Here is a tiny trained network, its code and every weight. The questions are about switching its units off for an input and a class, where a switched-off unit gives its printed mean instead of its output.

import numpy as np


def w(rows, s, z=0):
    codes = np.array(rows[::2]) - 128.0
    scale = np.full(codes.shape[1], s)
    scale[-1] = z or s
    return codes * scale


def f(y):
    return np.maximum(y, 0)


def log_softmax(a):
    a = a - a.max(-1, keepdims=True)
    return a - np.log(np.exp(a).sum(-1, keepdims=True))


def net(x, mask):
    res = np.array(x, float).reshape(1, 8) / 4 @ E
    y = f(res @ A[0][:, :-1].T + A[0][:, -1])
    res = res + np.where(mask, y, B[0][:, -1]) @ B[0][:, :-1]
    return log_softmax(res[-1] @ U[:, :-1].T + U[:, -1])


A, B = {}, {}
E = w([
[127,129,135,123,133,132,121],'x0',
[149,92,78,163,83,54,103],'x1',
[123,130,132,124,124,133,130],'x2',
[98,125,156,152,2,105,161],'x3',
[92,176,109,62,148,23,114],'x4',
[244,88,225,121,139,46,208],'x5',
[207,210,55,176,87,146,159],'x6',
[123,127,126,136,115,119,136],'x7',
],0.0073)
A[0] = w([
[114,196,141,24,114,126,155,74],'N1',
[48,128,104,159,103,168,59,58],'N2',
[86,78,166,133,103,98,139,208],'N3',
[167,208,131,145,52,144,146,237],'N4',
[88,126,63,79,113,188,115,2],'N5',
[151,84,171,206,176,220,130,109],'N6',
[169,110,254,117,125,100,161,73],'N7',
[83,145,188,146,32,126,131,74],'N8',
[164,204,105,192,124,135,124,54],'N9',
[91,125,165,179,132,214,139,46],'N10',
[118,136,95,122,122,44,73,46],'N11',
[69,155,102,139,121,137,81,8],'N12',
[77,31,196,90,130,148,115,174],'N13',
[150,52,123,220,104,163,99,44],'N14',
[52,70,132,136,128,114,96,123],'N15',
],0.0099,0.0054)
B[0] = w([
[93,200,139,204,73,65,140,172],'N1',
[213,75,123,174,162,105,205,211],'N2',
[156,131,68,140,171,195,102,219],'N3',
[110,111,63,60,188,171,90,253],'N4',
[175,65,204,166,169,81,166,171],'N5',
[29,198,146,145,132,105,124,215],'N6',
[132,73,121,162,175,105,181,218],'N7',
[55,73,153,161,199,96,78,194],'N8',
[108,99,162,28,98,207,152,171],'N9',
[146,145,129,124,133,44,170,178],'N10',
[94,203,205,100,53,80,159,173],'N11',
[155,62,197,197,130,78,210,168],'N12',
[151,181,29,41,58,150,117,242],'N13',
[60,231,254,95,90,75,164,177],'N14',
[149,162,115,92,172,190,123,203],'N15',
],0.0088,0.0074)
U = w([
[220,45,216,152,138,102,231,45],'0',
[55,227,254,127,61,58,151,105],'1',
[179,129,122,51,111,200,121,128],'2',
[131,135,140,128,133,134,119,254],'3',
[123,158,151,118,110,112,168,154],'4',
[143,137,141,137,143,133,110,235],'5',
[83,82,164,134,190,113,49,170],'6',
[148,137,135,139,139,143,115,164],'7',
],0.01,0.0051)

Each question gives the input, the list of numbers given to net, and the class t.
The units are the neurons (one row each of A and B). Each row of codes is followed by its name. A weight is (code - 128) times the scale printed after its matrix; where a second scale follows, it is the last column's (A, B and U).
mask holds one flag per neuron, in row order. A switched-off neuron (its flag False) gives its mean, the last column of its row in B, instead of its output. The means were averaged over made-up inputs and are rounded, as every weight is.
A unit's drop is (log p(t) with every unit on - log p(t) with that unit switched off) / (log p(t) with every unit on - log p(t) with every unit switched off).
The circuit of an input: a set's keep is (log p(t) with only the set's units on - log p(t) with every unit switched off) / (log p(t) with every unit on - log p(t) with every unit switched off). Starting from the 12 units with the biggest drops (on a tie, the unit counted first), units are removed one at a time, each time the one whose removal leaves the highest keep (on an exact tie, the one counted first), for as long as the keep stays at least 0.8.
units of the circuit, in order: the units of the circuit, biggest drop first
unit that matters most: the unit with the biggest drop
top k neurons: the k neurons with the biggest drops, biggest first
input [-4,-8,7,-6,-3,4,-5,7], class 4: top 3 neurons -> (N6 N13 N4)
input [-5,5,-1,4,3,4,6,-4], class 2: unit that matters most -> N4
input [6,5,6,4,3,-3,8,8], class 2: units of the circuit, in order -> (N4 N9)
input [4,-3,5,4,-8,-6,1,3], class 1: top 2 neurons -> (N14 N6)
input [-7,-7,2,2,-6,6,1,-8], class 3: units of the circuit, in order -> (N6 N4)
input [-7,-4,6,7,6,-8,-5,3], class 0: units of the circuit, in order -> (N2 N12)
input [-5,-3,-5,6,5,-2,4,-4], class 6: units of the circuit, in order -> (N4 N13 N8)
input [-3,-4,-3,5,-2,4,7,4], class 2: top 2 neurons -> (N4 N9)
input [3,7,3,-7,7,-7,-1,-2], class 0: units of the circuit, in order -> (N2 N12 N5)
input [-6,8,7,0,3,-3,-8,6], class 2: units of the circuit, in order -> (N13 N15)
input [-5,0,7,3,-5,-6,-8,0], class 2: top 3 neurons -> (N13 N15 N3)
input [-2,-8,-3,-1,-5,-8,-8,-2], class 0: top 4 neurons -> (N2 N5 N12 N10)
input [-3,1,-6,3,4,3,-8,-7], class 2: units of the circuit, in order -> (N13 N3)
input [-2,-1,1,-1,-4,1,3,-4], class 1: top 2 neurons -> (N6 N3)
input [-7,-5,1,2,0,-6,-8,-2], class 2: units of the circuit, in order -> (N13)
input [-1,3,8,6,2,6,6,8], class 3: top 2 neurons -> (N4 N2)
input [4,6,-5,8,4,-8,4,5], class 0: units of the circuit, in order -> (N2 N12)
input [6,7,7,-5,-3,2,8,-3], class 2: units of the circuit, in order -> (N9 N4)
input [-4,-2,3,8,-4,-4,3,-5], class 6: units of the circuit, in order -> (N8 N4)
input [-3,-7,-4,-6,8,-2,-7,8], class 1: units of the circuit, in order -> (N1)
input [-3,-7,-5,6,-4,-8,8,0], class 0: units of the circuit, in order -> (N2 N5)
input [6,-5,7,6,-8,-5,3,2], class 1: top 3 neurons -> (N14 N6 N10)
input [-4,-1,-2,2,-8,-8,1,7], class 0: top 2 neurons -> (N2 N5)
input [3,4,6,6,-7,-3,-5,1], class 1: top 4 neurons -> (N14 N6 N10 N4)
input [0,3,4,2,-6,-3,-5,-5], class 1: top 4 neurons -> (N14 N4 N6 N10)
input [-6,3,5,8,-8,-3,-6,3], class 1: top 3 neurons -> (N14 N6 N10)
input [6,-7,-1,3,5,7,8,8], class 2: units of the circuit, in order -> (N4)
input [4,-3,1,7,-8,0,2,-3], class 1: top 2 neurons -> (N14 N6)
